Below are the code and all the weights of a small trained network. Each question names an input and a class and asks about switching units off, where a switched-off unit gives its printed mean instead of its output.

import numpy as np


def w(rows, s, z=0):
    codes = np.array(rows[::2]) - 128.0
    scale = np.full(codes.shape[1], s)
    scale[-1] = z or s
    return codes * scale


def norm(h):
    return h / np.sqrt((h * h).mean(-1, keepdims=True) + 1e-5)


def f(y):
    return np.maximum(y, 0)


def log_softmax(a):
    a = a - a.max(-1, keepdims=True)
    return a - np.log(np.exp(a).sum(-1, keepdims=True))


def net(x, mask):
    res = np.array(x, float).reshape(1, 3) / 4 @ E
    u = 0
    for l in range(3):
        y = f(norm(res) @ A[l][:, :-1].T + A[l][:, -1])
        res = res + np.where(mask[u : u + 5], y, B[l][:, -1]) @ B[l][:, :-1]
        u += 5
    return log_softmax(norm(res)[-1] @ U[:, :-1].T + U[:, -1])


A, B = {}, {}
E = w([
[226,202,81,134,202,81,70],'x0',
[63,163,131,164,138,80,126],'x1',
[126,168,115,53,161,123,253],'x2',
],0.0047)
A[0] = w([
[174,86,110,80,90,227,86,64],'0.n0',
[1,199,98,161,118,99,88,71],'0.n1',
[141,187,130,116,151,116,102,76],'0.n2',
[98,147,157,100,165,155,196,135],'0.n3',
[100,92,161,168,127,163,44,6],'0.n4',
],0.0066,0.0026)
B[0] = w([
[207,75,215,136,216,98,146,215],'0.n0',
[255,70,237,176,212,152,160,218],'0.n1',
[91,78,67,110,88,153,109,191],'0.n2',
[133,121,49,135,62,45,99,252],'0.n3',
[113,53,24,203,125,144,34,227],'0.n4',
],0.0066,0.0036)
A[1] = w([
[112,182,138,96,172,130,251,143],'1.n0',
[2,59,197,163,128,160,174,81],'1.n1',
[119,230,144,163,208,117,85,27],'1.n2',
[172,103,243,144,218,89,172,254],'1.n3',
[99,77,57,171,180,200,113,84],'1.n4',
],0.0089,0.00095)
B[1] = w([
[109,55,155,110,189,2,68,226],'1.n0',
[253,191,93,53,153,187,77,229],'1.n1',
[188,128,160,43,157,222,123,185],'1.n2',
[120,85,116,216,171,203,198,253],'1.n3',
[46,201,140,80,64,40,195,222],'1.n4',
],0.0081,0.0054)
A[2] = w([
[152,204,86,63,177,203,104,112],'2.n0',
[203,56,114,119,120,130,87,255],'2.n1',
[53,175,40,171,62,173,239,223],'2.n2',
[110,103,141,211,86,168,1,169],'2.n3',
[115,167,201,137,136,147,130,9],'2.n4',
],0.0099,0.00089)
B[2] = w([
[134,111,209,96,6,184,147,214],'2.n0',
[94,176,160,189,116,175,123,254],'2.n1',
[100,213,98,248,2,98,147,140],'2.n2',
[141,100,103,28,187,17,159,204],'2.n3',
[112,86,135,149,154,148,114,132],'2.n4',
],0.0094,0.0085)
U = w([
[132,124,128,73,149,1,101,220],'0',
[188,172,224,59,28,242,89,199],'1',
[185,77,199,198,224,189,156,154],'2',
[98,182,96,237,47,141,140,178],'3',
[91,146,85,118,97,179,83,11],'4',
[100,171,89,119,116,181,68,3],'5',
],0.0094,0.0035)

Each question gives the input, the list of numbers given to net, and the class t.
The units are the neurons (one row each of A and B). Each row of codes is followed by its name. A weight is (code - 128) times the scale printed after its matrix; where a second scale follows, it is the last column's (A, B and U).
mask holds one flag per neuron, layer by layer. A switched-off neuron (its flag False) gives its mean, the last column of its row in B, instead of its output. The means were averaged over made-up inputs and are rounded, as every weight is.
A unit's drop is (log p(t) with every unit on - log p(t) with that unit switched off) / (log p(t) with every unit on - log p(t) with every unit switched off).
The circuit of an input: a set's keep is (log p(t) with only the set's units on - log p(t) with every unit switched off) / (log p(t) with every unit on - log p(t) with every unit switched off). Starting from the 12 units with the biggest drops (on a tie, the unit counted first), units are removed one at a time, each time the one whose removal leaves the highest keep (on an exact tie, the one counted first), for as long as the keep stays at least 0.8.
units of the circuit, in order: the units of the circuit, biggest drop first
most important unit: the unit with the biggest drop
k most important neurons: the k neurons with the biggest drops, biggest first
k most important neurons of layer l: the k neurons of layer l with the biggest drops, biggest first
input [6,-8,-8], class 0: 4 most important neurons => [2.n3, 1.n1, 0.n1, 0.n4]
input [-1,-2,7], class 0: units of the circuit, in order => [1.n0]
input [-6,-7,0], class 2: 2 most important neurons => [0.n0, 1.n3]
input [5,8,3], class 2: 2 most important neurons => [0.n1, 1.n3]
input [0,0,4], class 0: 3 most important neurons => [0.n4, 1.n3, 0.n2]
input [-3,3,3], class 3: units of the circuit, in order => [0.n3, 2.n3]
input [-7,7,5], class 1: 2 most important neurons => [1.n1, 0.n0]
input [-3,3,-3], class 3: 2 most important neurons => [1.n4, 1.n3]
input [-2,-6,1], class 2: 2 most important neurons => [0.n0, 1.n4]
input [8,-2,-6], class 1: 2 most important neurons of layer 1 => [1.n2, 1.n0]
input [3,1,3], class 3: units of the circuit, in order => [1.n1, 1.n0]
input [-1,5,3], class 2: 3 most important neurons => [0.n1, 0.n4, 1.n4]
input [-7,-8,-4], class 2: 4 most important neurons => [0.n0, 1.n3, 0.n2, 1.n2]
input [-2,-8,0], class 2: units of the circuit, in order => [0.n0]
input [-4,-8,-6], class 2: 2 most important neurons => [0.n0, 0.n3]
input [-2,8,-6], class 2: 3 most important neurons of layer 0 => [0.n1, 0.n3, 0.n2]
input [5,4,4], class 1: 2 most important neurons of layer 1 => [1.n2, 1.n4]
input [-2,3,1], class 3: 2 most important neurons of layer 1 => [1.n3, 1.n0]
input [4,5,3], class 2: 2 most important neurons of layer 1 => [1.n3, 1.n1]
input [0,-7,-8], class 0: most important unit => 2.n3
